[ 105.969 -167.705   83.926   32.513  -56.762   74.355 -142.011]
105.969, -142.011

[ 11.94  -8.95 -13.19  -8.83  11.56]
11.94, 11.56

[-0.17  0.14 -0.06  0.10 -0.02 -0.14  0.02]
-0.17, 0.02

[[ 0.13  0.05 -0.17 -0.16  0.15  0.17]
 [ 0.14  0.10 -0.04 -0.03  0.16  0.16]]
0.13, 0.16

[[-1.890 -0.801 -1.857 -0.434 -1.112]
 [-1.421 -1.250 -1.298  1.738 -0.232]]
-1.890, -0.232

[[-0.07  0.10 -0.11 -0.12 -0.12]
 [ 0.14 -0.02  0.07  0.06  0.06]]
-0.07, 0.06

[[-0.55  2.10  0.45  0.10 -1.26  1.76]
 [-1.34  1.68  0.10 -1.20  0.10  1.80]]
-0.55, 1.80

[[-1.177  1.629 -0.140 -1.302]
 [-0.536  1.969 -0.117 -0.895]]
-1.177, -0.895

[-0.070  0.017 -0.010  0.179 -0.149 -0.025]
-0.070, -0.025
---
-4.18  +6.64  -1.14  +1.74  +4.06
-5.13  +1.60  -1.77  -2.04  +3.16
-4.77  -1.15  -2.37  -3.77  +2.69
yields +3.16

-0.95  +0.55  -5.21  +0.42  -4.80  +1.93
+0.41  -0.03  +3.67  +0.25  +3.95  -1.65
yields -1.65

+0.73  +0.78  +1.10  +1.16  -0.35  -0.11  +0.09
+0.17  -3.21  -0.13  +0.39  +2.01  +3.35  -5.55
+0.17  -0.10  +0.19  -0.01  -0.59  +0.10  -0.43
yields -5.55

-0.79  -1.04  -0.32  +0.97
-0.37  -2.10  +0.42  -6.09
yields -6.09

+0.14  +0.78  +0.38  +0.35  +0.61  -0.50  +0.48
+3.02  +4.01  -2.52  +3.16  -6.19  +3.52  +5.14
+0.74  +0.59  -0.63  +0.18  +2.21  +0.50  -3.43
yields +5.14

-2.00  +2.74  +3.57  +2.15
-0.95  +4.99  -2.23  +1.46
yields +1.46

-0.70  -5.03  +4.15  +0.20  +0.83
-0.92  -0.28  +6.00  +4.20  +5.08
+4.96  -0.79  -4.35  +2.39  +6.90
yields +5.08
---
[[  15.76  179.67  -29.64 -228.83 -189.38]
 [ 217.32  127.34  120.98   22.59   -9.69]
 [ 134.99  -91.60  -42.36 -207.86  -70.96]] gives 179.67

[ -76.35  -87.68  157.62  116.84 -117.01] gives -87.68

[[ 0.290  0.170 -0.064 -0.401 -0.459 -0.024]
 [ 1.354  1.346  0.679  0.972  0.370  0.318]
 [-1.180 -1.481  0.242  0.020  0.150  0.090]] gives 0.170

[ 0.24 -1.85 -0.63  1.41 -1.46  0.76 -0.21] gives -1.85

[-0.08  0.17 -0.11  0.18 -0.08] gives 0.17

[[ 1.097  0.159 -1.424  0.066  1.774 -0.647]
 [ 1.862 -0.541 -0.748 -2.404 -0.354 -1.668]
 [-0.421  0.919 -0.632 -2.372  1.627  1.057]] gives 0.159

[-0.07 -0.09 -0.13 -0.18  0.19] gives -0.09

[ 113.534 -132.753   42.535  121.769  -55.989    5.197] gives -132.753

[[  7.805   0.798  15.208 -12.601]
 [ -9.987  -6.309  -4.726 -10.543]] gives 0.798

[ 1.74 -0.81  0.67 -1.85  0.48] gives -0.81
---
(37, 22, 48, 47, 213, 77) value 213, 22
((-780, 793, 911, 845, 810), (-178, 420, 826, 575, 150)) value 911, -780
(83, 72, 204, 92, 36) value 204, 36
(21, 59, 91, 16) value 91, 16
(242, 129, 37, 227, 51, 13, 214) value 242, 13
(4330, 7217, 9330, 2643, 7599) value 9330, 2643
---
-1.25  -1.39  -1.65  +4.86  -4.52: -4.52, -1.25

-1.50  -4.51  +6.05  -6.87  -0.63: -0.63, -1.50

-4.50  -4.94  -4.62  -5.16  -5.50  -6.64  -6.53: -6.53, -4.50

+3.70  +0.54  -0.99  -4.49  +0.40  -5.31  +1.93: +1.93, +3.70

-2.67  -3.00  -3.92  +5.07  -4.29  -2.31: -2.31, -2.67

-1.56  +2.34  -0.71  -5.30: -5.30, -1.56

+5.54  +5.47  +6.68  -0.69  -5.55  -6.59  -3.63: -3.63, +5.54

+2.11  +3.20  -3.32  -4.81  -1.69  -1.74
-3.30  -3.63  +2.22  +6.12  +2.57  +1.05
: -1.74, -3.30

-2.78  -2.41  +2.77  -5.97  +2.47: +2.47, -2.78
---
-0.56	-3.00	+0.46	-2.83	+0.58	-3.27
-0.65	+2.38	+1.46	-2.35	-1.26	+1.53
-3.04	+2.15	-1.28	+1.92	+5.92	-1.95
: -3.00

-0.90	-1.55	+0.29	-0.24	+2.42
+0.86	+1.09	-0.59	-1.58	-6.69
-1.03	+2.56	+0.06	-1.60	-1.42
: -1.55

+2.92	+3.15	-1.94	-4.10	-1.41	-1.15	-4.69
+3.03	+3.30	-2.00	-4.29	-1.48	-1.19	-4.87
+3.13	+3.41	-2.09	-4.45	-1.51	-1.21	-5.04
: +3.15

-0.98	-2.65	+0.69	-0.57	+0.20	-0.65	+1.30
-4.21	+5.63	-6.08	-1.25	+2.81	+4.31	-2.64
+1.47	+0.37	-0.09	-0.73	+0.72	-1.76	+0.04
: -2.65

-2.58	+2.00	-3.42	+4.35	-4.24
-0.73	-3.97	-1.64	+0.74	+4.31
+2.33	-5.08	-1.92	-1.24	+4.32
: +2.00

+0.73	+6.59	-3.69	-0.52	-3.44	-0.21	+0.56
-0.26	+0.15	-2.28	-1.30	+1.33	-1.47	+0.88
+0.12	+0.61	-0.88	+2.25	-5.07	-0.47	+0.20
: +6.59

+4.59	+5.04	+2.27	+3.02
-3.07	-6.18	-1.21	-2.17
-3.63	-4.71	-2.87	-1.07
: +5.04

+5.36	+1.70	+5.50	+2.85	+2.72	+4.08
-4.30	-1.01	-4.45	-2.18	-2.06	-3.22
-4.52	-1.09	-4.82	-2.30	-2.10	-3.35
: +1.70
